Each row has a class, written after it.
[-317  -34 -148  245  113 -107 -103 -256   -6 -269  205  164  -78  297
  -52  -79 -191  284  -38   40  165  189 -430  185  -66  390 -266   69
 -246  -74 -224 -174  159]	(159)
[-390   15 -168  262  256 -103  -40 -125  -13 -266  301  208   17  160
  -90 -153 -265  295    5  -15  131  178 -230  144 -132  272 -278  138
 -167   30 -158 -241  182]	(22)
[-335   -7 -245  352  271 -138  -15  -63   68 -208  229  206 -141  170
  -73 -128 -295  243    0   -9   72  138 -301  158 -120  384 -272  168
 -140   58  -54 -309  234]	(151)
[-449  816  268  -63  334  183  128   61   94   71   25  206  304 -229
  -27  -33  -38   42  327 -257 -150  -97  135 -249  -27 -203   75 -253
  -62    7 -445   70 -153]	(62)
[-311  -74 -246  320  266 -150  -23 -211  181 -196  277  158 -156  237
   81 -137 -309  314   -1   12  128  153 -300  185  -65  377 -313  230
 -243  -53  -26 -221  254]	(103)
[-540  747  434  -63  363  197   87  -36  128  -67   46  220  211 -186
 -110 -102   21   24  245 -298 -147  -91  196 -254   27 -270  -36 -377
  -23 -114 -527  101 -218]	(173)
[ -65  290  414   83  488   14   -3 -115   -4 -286  126 -163  107  316
  -88  -29   18  348   64  159  -73   20 -252  311  173  141 -407 -162
 -249  -98 -387  -53   -5]	(104)
[-325 -153 -170  361   89 -147  -93 -202   27 -160  155  146  -97  257
  -24 -125 -294  343 -104  103  194  188 -416  248  -56  488 -275  114
 -174  -60  -86 -319  241]	(104)
[-516  725  421 -106  297  217   82  -23  229  -36   52  239  237 -218
  -10  -75   29  -36  273 -319 -167  -79  248 -281  -86 -298   63 -262
  -65  -43 -489  141 -166]	(159)
[-367  -11 -178  313  177 -193  -81 -242   18 -282  241  148  -46  264
  -39 -152 -229  281  -14   49  153  158 -345  218  -60  406 -293   94
 -204  -21 -195 -224  251]	(109)
[ -50  361  401   64  543  -15   40  -73   43 -284  145 -135  150  310
  -50    8   34  353   84  188  -32  -32 -217  336  142  171 -424 -109
 -246  -91 -345  -86   41]	(62)
[-503  829  404  -40  324  237  173   62  180  104  114  263  336 -237
 -101  -34  -42   50  304 -308 -155 -122  254 -228  -25 -263   22 -375
  -24 -116 -505  118 -188]	(173)
[-450  700  422  -87  277  356  123  -66   87   82   83  256  246 -250
  -16  -19  -40   70  226 -316  -95 -124  152 -234   18 -325   -9 -304
  -72  -70 -501   80 -184]	(104)
[-217 -148 -156  349  157 -121 -101 -189  213 -190  193  161 -151  155
   70 -135 -299  273  -63   97  162  164 -307  192  -46  473 -234  231
 -191   43  -18 -362  260]	(62)
[-281  -30 -107  382  119 -234  -83 -201  104 -243  212  136  -34  230
  -62 -144 -251  251  -36  154   94  227 -326  250  -61  454 -238  172
 -156   46 -117 -335  229]	(173)
[-124  434  477  100  554   98   40  -54  -43 -347  185 -136  149  309
 -194  -19   87  367    0  190  -61  -23 -253  272  163  110 -420 -145
 -175 -101 -429 -107  -52]	(173)
[-368  -38 -114  334  116  -66  -96 -131  -67 -220  280  173  -14  193
 -114 -128 -291  309 -110   72  128  207 -340  191 -100  350 -257   98
 -164   17 -162 -277  193]	(109)
[-517  800  400  -60  278  270  161    2   89   58   47  236  370 -209
  -87  -47  -51   12  287 -278 -193  -67  181 -228  -13 -372   79 -334
  -51  -38 -560   73 -189]	(103)
[-329  -74 -276  352   85  -94  -63 -224   56 -220  254  174 -134  231
  -66 -161 -291  342  -46    9  190  171 -326  158 -100  424 -220  109
 -168  -38 -142 -238  192]	(173)
[-420   32 -214  295  264 -163  -56 -143   24 -254  247  164  -40  193
  -73 -173 -301  314  -10    8  119  162 -308  163  -79  371 -288  103
 -187  -11 -120 -215  205]	(109)
[-343  -35 -170  333  158 -269  -93 -152  105 -278  188  150   -6  273
  -43 -172 -240  272   14   94  110  210 -365  261 -123  451 -241  180
 -169   58 -101 -315  229]	(173)
[-400   25 -130  343  126 -303 -103 -230   67 -331  144  134  -13  287
  -10 -105 -213  229   -1   47   85  223 -435  297  -59  371 -267  150
 -224   -8 -176 -253  277]	(82)
[ -89  335  415  100  461   72   48  -46   14 -290  152 -123  196  320
 -125  -17   52  383   75  248  -12  -22 -257  339   92  176 -345 -193
 -222 -121 -407  -90  -17]	(173)
[ -59  369  416   61  490    0   34  -42   38 -279   91 -133  175  282
  -42   12   26  317  109  173  -50  -13 -186  279  152  105 -377 -177
 -235  -54 -350  -66   17]	(103)
[-370 -125 -224  379  168 -177  -88 -131   85 -266  175  130  -12  238
  -46 -190 -293  302    5  121   93  215 -338  202 -111  453 -235  170
 -185   68  -39 -354  231]	(151)
[-538  742  397  -54  339  218  125  -18  167  -21   39  226  248 -171
  -45  -67  -24   36  310 -277 -125 -129  223 -261   -7 -292  -29 -308
  -18 -102 -450   68 -190]	(151)
[-430  799  509  -66  294  125   66  -40  236  -15  -39  177  246 -232
   40  -28   10 -100  304 -243 -184  -84  227 -232   33 -262   45 -259
  -17   -6 -468   48 -161]	(62)
[-429  829  412  -75  299  206  156   98  129  168   51  231  287 -194
  -41    6   23   62  315 -280 -211 -105  182 -256  -37 -302   55 -242
  -21  -80 -497   78 -139]	(82)
[ -38  347  433   89  467   48   25  -99   43 -265  111 -160  138  317
  -83    5   62  356   60  294  -52  -16 -279  319  140  171 -353 -122
 -221 -127 -391  -76  -23]	(159)
[ -51  301  387   63  456   18  -18  -80    5 -318   95 -163   57  314
  -74   30   38  368   73  182  -30   15 -256  276  153  154 -375 -222
 -254 -149 -397    0  -22]	(82)
[ -75  260  475  138  463   44   15 -139    8 -298  162 -160  156  339
 -120  -50   22  381  -23  202  -30  -12 -263  362  149  162 -420  -73
 -203  -77 -381 -190   45]	(104)
[ -30  218  466  121  449   28  -29 -158   10 -309  142 -175   66  308
  -66  -32   65  429  -15  261   11  -30 -252  364  194  179 -465 -100
 -229 -116 -357 -123   39]	(82)
[ -99  326  448   81  504   71   25   -7   27 -286  127 -136  112  318
 -120  -13   59  397   61  234  -73    0 -236  321  135   91 -396 -153
 -205 -163 -407  -59  -30]	(82)
[ -53  294  495   83  493   88   -4 -112   52 -329  164 -159   78  335
 -110  -22   41  380    6  220  -47   -4 -269  306  170  169 -422 -127
 -248 -135 -391  -89  -36]	(109)
[-562  776  446  -42  300  252  136  -56  104   35   80  237  283 -153
  -88  -35   29  -13  308 -252 -187  -91  138 -226   28 -311   -7 -309
  -57 -133 -554   96 -162]	(151)
[ -57  279  458   98  516   25   -8  -39  -43 -326  102 -173  170  315
 -129  -37   53  404   24  265  -39   21 -233  324  141  174 -410 -173
 -211 -109 -376 -112  -53]	(22)
[ -90  338  425   86  578  -12   34  -46   81 -359  157 -129   59  270
  -34  -13   58  354   88  192  -57  -42 -179  294  120   75 -436 -104
 -229 -123 -319  -57   25]	(82)
[-397   10 -185  329  210  -98  -87 -159   53 -298  190  162  -51  182
  -81 -167 -243  269  -64   14  104  178 -327  122  -65  380 -269  148
 -164   19 -126 -288  174]	(159)
[-527  828  400  -54  319  233  125  -30   84   50   46  234  316 -228
  -87  -41  -24   32  277 -285 -155 -126  207 -276   42 -296  -14 -307
    6  -42 -496   28 -164]	(151)
[-520  799  360  -11  333  128  193  -81  188   50   57  258  310 -217
  -71  -55  -60   63  314 -334  -99 -155  243 -189   46 -263  -49 -320
  -20  -97 -515   51  -87]	(82)
[-273 -165 -158  300   30  -77  -92 -215   45 -143  226  184 -154  265
  -52 -102 -264  308  -85   56  149  211 -341  202 -121  420 -233  164
 -185    8 -122 -266  215]	(151)
[-310 -124 -227  249  244  -16  -79  -46   -2 -133  302  197 -145  245
   37 -103 -277  417  -28  -26  105  179 -408  129 -122  287 -320  180
 -233  -59  -20 -196  161]	(104)
[-498  771  378  -78  362  230  165  -64  242    6   -4  231  257 -149
   10  -51  -42   -7  332 -323  -94 -136  207 -254   31 -278   16 -335
  -56 -140 -522   97 -194]	(103)
[-424  -10 -148  338  243 -124  -61 -106  -11 -256  253  160    7  157
 -124 -154 -322  316  -94   14  118  191 -312  158 -102  366 -306  133
 -174   29  -57 -279  191]	(159)
[-359    9 -187  294   68 -197 -105 -217   34 -269  166  141  -47  265
  -49 -106 -215  264   -3   98  142  207 -387  184  -65  407 -199  111
 -181  -26 -182 -256  211]	(62)
[ -93  325  405   80  474   34   -1  -38   38 -293  127 -206  222  295
 -105  -31  -37  351  113  203  -54   29 -180  300  127  197 -341 -186
 -244  -94 -368  -61  -24]	(62)
[-308  -60 -116  334  115 -137  -84 -217   24 -240  241  162  -57  207
  -96 -133 -267  266  -82  -11  111  192 -323  195  -69  373 -261  126
 -179   46 -167 -312  226]	(104)
[   8  303  369  110  367  -92    1  -79   -8 -250   30 -141  134  355
  -89   -6   57  351   81  242  -30   20 -239  345  125  205 -340 -132
 -176  -43 -414 -139   58]	(82)
[-453   27 -164  365  217 -161  -66 -162   87 -302  213  108   26  221
  -15 -165 -208  273   31  140   68  190 -386  212  -47  393 -243  160
 -240  -55 -114 -263  226]	(62)
[-110  265  437  100  578   30   27 -109   68 -315  177 -179   87  339
  -74  -76   61  383   47  264  -46  -49 -212  330  130  140 -456  -80
 -187 -153 -348  -87   37]	(159)
[-440  -30 -209  328  224 -170  -55 -175   39 -295  212  156 -120  245
  -85 -161 -264  282   17   76  121  158 -320  192  -62  348 -318   88
 -146  -63 -119 -236  213]	(151)
[ -73  206  527   97  447   35   -3 -108   27 -302  147 -131   80  340
  -77   -8   65  358    5  274  -10  -20 -211  352  118  131 -445 -121
 -194  -95 -325 -124   33]	(151)
[-320   38 -244  271   54 -170 -102 -228  -22 -278  169  140  -41  264
   18  -71 -210  313   13    4  191  182 -364  128  -80  354 -202   17
 -189   24 -170 -160  206]	(173)
[-483  798  361  -96  349  271  120  -54  114   39  -14  233  279 -164
  -78  -40 -105   33  264 -361 -132  -66  146 -347   60 -322   10 -275
   37  -26 -515   23 -223]	(159)
[ -50  337  417   75  440    3    0  -49  -25 -285  128 -165  170  332
  -97   23   17  355   69  257  -23   19 -256  325  127  175 -365 -145
 -215  -96 -372  -99    4]	(62)
[ -51  344  442   89  457   -7   13  -33   67 -251  143 -143  145  290
 -105   14   60  350   92  215  -92   -2 -255  320  123  165 -352  -96
 -224  -91 -388 -120   53]	(82)
[ -60  297  447   72  548   56   11  -75   18 -332  106 -199  130  381
 -160  -35   37  409   36  225  -19  -18 -250  303  156  198 -430 -198
 -203 -141 -395  -56  -91]	(159)
[-498  899  469 -105  272  204   81   23  134   17   62  220  317 -217
  -64  -18   51  -54  340 -343 -171  -88  266 -314    6 -327   52 -367
    3  -31 -574  174 -207]	(173)
[-495  832  499  -63  313  309  145   17  103   93   75  221  312 -235
  -69   13   12    0  260 -281 -220  -80  153 -269   20 -344   45 -320
  -49  -79 -535  105 -207]	(104)
[ -84  368  438   97  539   29   33  -53   33 -286  129 -166  134  303
 -112    4   -3  348   66  214  -93    6 -274  313  176  134 -394 -133
 -212 -113 -357 -111  -20]	(62)
[-450   25 -121  344  133 -243  -53 -240   29 -303  188  170    8  248
  -85 -131 -208  220    7   72  132  152 -305  271  -66  369 -308   58
 -157  -11 -184 -263  271]	(151)
[ -24  274  449   60  458   71   47  -91   71 -253  153 -149  169  328
  -50   23   43  390   94  207  -45  -15 -235  319  107  139 -350 -196
 -277 -121 -382  -50   -6]	(104)
[-131  295  488   88  538  136   34  -19    9 -311  168 -168  148  292
 -147  -28   24  392   52  296  -32  -25 -238  312  149  126 -403 -182
 -206 -185 -376 -107  -51]	(62)
[-454  770  470  -59  355  145  144 -146  243    8   25  211  309 -136
   -5  -42  -14  -28  294 -307 -152 -110  145 -212   48 -266  -24 -199
  -29  -17 -506   -9  -87]	(159)
[-341  750  456 -115  360  258  132  -69  148   50   74  214  248 -179
  -30    7  -82   63  272 -324  -84 -110  196 -283   27 -309   -6 -249
   -1  -38 -498   26 -223]	(22)
[-123  350  469  111  562   15   37  -31   24 -317  159 -152  214  283
 -100  -28   12  359   68  214  -94    6 -239  321  150  124 -440  -63
 -228  -53 -299 -169   19]	(62)
[ -97  378  449   86  525   43   66  -72  -68 -347  155 -107  102  316
 -157   37   59  328   43  183  -59  -15 -207  271  123   89 -449 -188
 -213  -94 -372  -72  -41]	(151)
[-385  771  319  -78  362  193  107  -76  145   46  -11  188  157 -174
  -35  -67 -110   39  257 -369 -148  -71  168 -344   63 -210   10 -220
   -9   18 -458   32 -188]	(109)
[-462  802  380  -21  307  242   88  -13  109  -28  -17  209  319 -251
  -64  -61  -26  -21  329 -266 -137  -84  174 -298   69 -272   51 -306
   10   -9 -544    7 -220]	(22)
